Below are the code and all the weights of a small trained network. Each question names an input and a target symbol and asks about switching units off, where a switched-off unit gives its printed mean instead of its output.

import numpy as np


def w(rows, s, z=0):
    codes = np.array(rows[::2]) - 128.0
    scale = np.full(codes.shape[1], s)
    scale[-1] = z or s
    return codes * scale


def norm(h):
    return h / np.sqrt((h * h).mean(-1, keepdims=True) + 1e-5)


def f(y):
    return np.maximum(y, 0)


def softmax(a):
    e = np.exp(a - a.max(-1, keepdims=True))
    return e / e.sum(-1, keepdims=True)


def log_softmax(a):
    a = a - a.max(-1, keepdims=True)
    return a - np.log(np.exp(a).sum(-1, keepdims=True))


def net(x, mask):
    ids = ['ΓΔΞΣεζηθλμπτω'.index(c) for c in x.split()]
    T = len(ids)
    res = E[ids] + P[:T]
    r = norm(res)
    for j in range(3):
        rows = slice(2 * j, 2 * j + 2)
        q, k, v = (r @ M[0][rows].T for M in (Q, K, V))
        z = softmax(np.where(np.tri(T) > 0, q @ k.T / 2**0.5, -1e9)) @ v
        o = O[0][rows]
        res = res + np.where(mask[j], z, o[:, -1]) @ o[:, :-1]
    y = f(norm(res) @ A[0][:, :-1].T + A[0][:, -1])
    res = res + np.where(mask[3:11], y, B[0][:, -1]) @ B[0][:, :-1]
    return log_softmax(norm(res)[-1] @ U[:, :-1].T + U[:, -1])


Q, K, V, O, A, B = {}, {}, {}, {}, {}, {}
E = w([
[148,154,122],'Γ',
[50,75,160],'Δ',
[80,135,71],'Ξ',
[108,112,252],'Σ',
[92,175,61],'ε',
[87,182,3],'ζ',
[101,108,254],'η',
[22,75,53],'θ',
[71,149,40],'λ',
[79,147,233],'μ',
[82,146,236],'π',
[181,64,61],'τ',
[83,90,184],'ω',
],0.015)
P = w([
[140,183,128],'0',
[116,67,91],'1',
[76,64,167],'2',
[146,188,133],'3',
[186,76,101],'4',
[83,66,168],'5',
[142,190,130],'6',
[191,86,42],'7',
[103,92,139],'8',
[145,186,131],'9',
[196,30,53],'10',
[202,118,2],'11',
[64,124,146],'12',
[216,42,45],'13',
],0.0089)
Q[0] = w([
[163,65,212],'head 0',
[124,133,177],'head 0',
[1,88,105],'head 1',
[88,114,28],'head 1',
[196,159,94],'head 2',
[114,138,128],'head 2',
],0.0082)
K[0] = w([
[146,94,191],'head 0',
[90,123,158],'head 0',
[7,49,101],'head 1',
[114,162,113],'head 1',
[161,147,119],'head 2',
[123,90,118],'head 2',
],0.013)
V[0] = w([
[82,107,242],'head 0',
[215,119,109],'head 0',
[243,117,110],'head 1',
[23,133,130],'head 1',
[79,2,179],'head 2',
[161,215,85],'head 2',
],0.0083)
O[0] = w([
[252,174,84,159],'head 0',
[14,98,201,42],'head 0',
[216,125,81,5],'head 1',
[24,54,148,246],'head 1',
[97,25,169,164],'head 2',
[127,42,185,105],'head 2',
],0.0035,0.0022)
A[0] = w([
[175,168,233,155],'neuron 0',
[8,12,92,130],'neuron 1',
[101,142,160,61],'neuron 2',
[108,157,132,136],'neuron 3',
[245,28,90,253],'neuron 4',
[155,2,234,144],'neuron 5',
[100,163,77,123],'neuron 6',
[178,24,21,231],'neuron 7',
],0.0092,0.0051)
B[0] = w([
[114,81,117,196],'neuron 0',
[199,163,99,245],'neuron 1',
[179,102,169,134],'neuron 2',
[150,102,50,146],'neuron 3',
[65,125,145,253],'neuron 4',
[151,134,55,223],'neuron 5',
[164,69,240,162],'neuron 6',
[52,2,113,254],'neuron 7',
],0.0087,0.0076)
U = w([
[238,212,142,253],'Γ',
[185,142,85,49],'Δ',
[106,189,88,71],'Ξ',
[174,109,207,93],'Σ',
[2,250,152,187],'ε',
[73,177,106,51],'ζ',
[173,98,224,138],'η',
[95,126,113,53],'θ',
[82,164,92,59],'λ',
[61,153,246,157],'μ',
[69,148,254,192],'π',
[51,30,151,118],'τ',
[225,7,45,139],'ω',
],0.0089,0.0052)

Each question gives the input, a string of symbols that net reads in full, and the target symbol t.
The units are the heads (2 rows each of Q, K, V and O) and the neurons (one row each of A and B). Each row of codes is followed by its name. A weight is (code - 128) times the scale printed after its matrix; where a second scale follows, it is the last column's (O, A, B and U).
mask holds one flag per unit, heads first, then neurons. A switched-off unit (its flag False) gives its mean, the last column of its rows in O or B, instead of its output. The means were averaged over made-up inputs and are rounded, as every weight is.
A unit's drop is (log p(t) with every unit on - log p(t) with that unit switched off) / (log p(t) with every unit on - log p(t) with every unit switched off).
The circuit of an input: a set's keep is (log p(t) with only the set's units on - log p(t) with every unit switched off) / (log p(t) with every unit on - log p(t) with every unit switched off). Starting from all 11 units, units are removed one at a time, each time the one whose removal leaves the highest keep (on an exact tie, the one counted first), for as long as the keep stays at least 0.8.
circuit, biggest first: the units of the circuit, biggest drop first
top k neurons: the k neurons with the biggest drops, biggest first
drop when u is switched off: that unit's drop, to one decimal
input Γ Γ Ξ ω τ μ μ Γ Γ ε, target ε: top 3 neurons -> (neuron 7; neuron 1; neuron 5)
input ε θ ω, target ω: circuit, biggest first -> (neuron 5; neuron 1; head 0)
input Σ Γ ω ε ε ω Γ π, target ω: top 3 neurons -> (neuron 5; neuron 7; neuron 6)
input Γ ω Δ, target ω: circuit, biggest first -> (neuron 1; head 0; neuron 5)
input π Δ Γ π Σ, target ω: top neuron -> (neuron 5)
input ε ζ Γ Γ π Σ π μ, target ω: circuit, biggest first -> (neuron 5; neuron 7)
input Γ μ ω ω Γ π ω, target ω: top 3 neurons -> (neuron 4; neuron 7; neuron 5)
input Γ μ λ Γ π, target ω: circuit, biggest first -> (neuron 5; head 0)
input ω Σ η ω τ Ξ Γ, target Γ: top 2 neurons -> (neuron 7; neuron 5)
input Δ π λ Ξ λ Γ π Γ Γ Γ η μ ε ε, target τ: top 2 neurons -> (neuron 7; neuron 5)
input ε ε Γ ε Σ, target ω: drop when neuron 1 is switched off -> -0.2
input τ η Γ π ε Ξ τ μ, target ω: drop when neuron 1 is switched off -> -0.3
input Δ ε τ ε Γ Γ Γ π Γ Γ Γ Ξ π ε, target τ: drop when neuron 5 is switched off -> 0.1
input Γ Γ Γ Ξ Γ, target τ: top neuron -> (neuron 4)
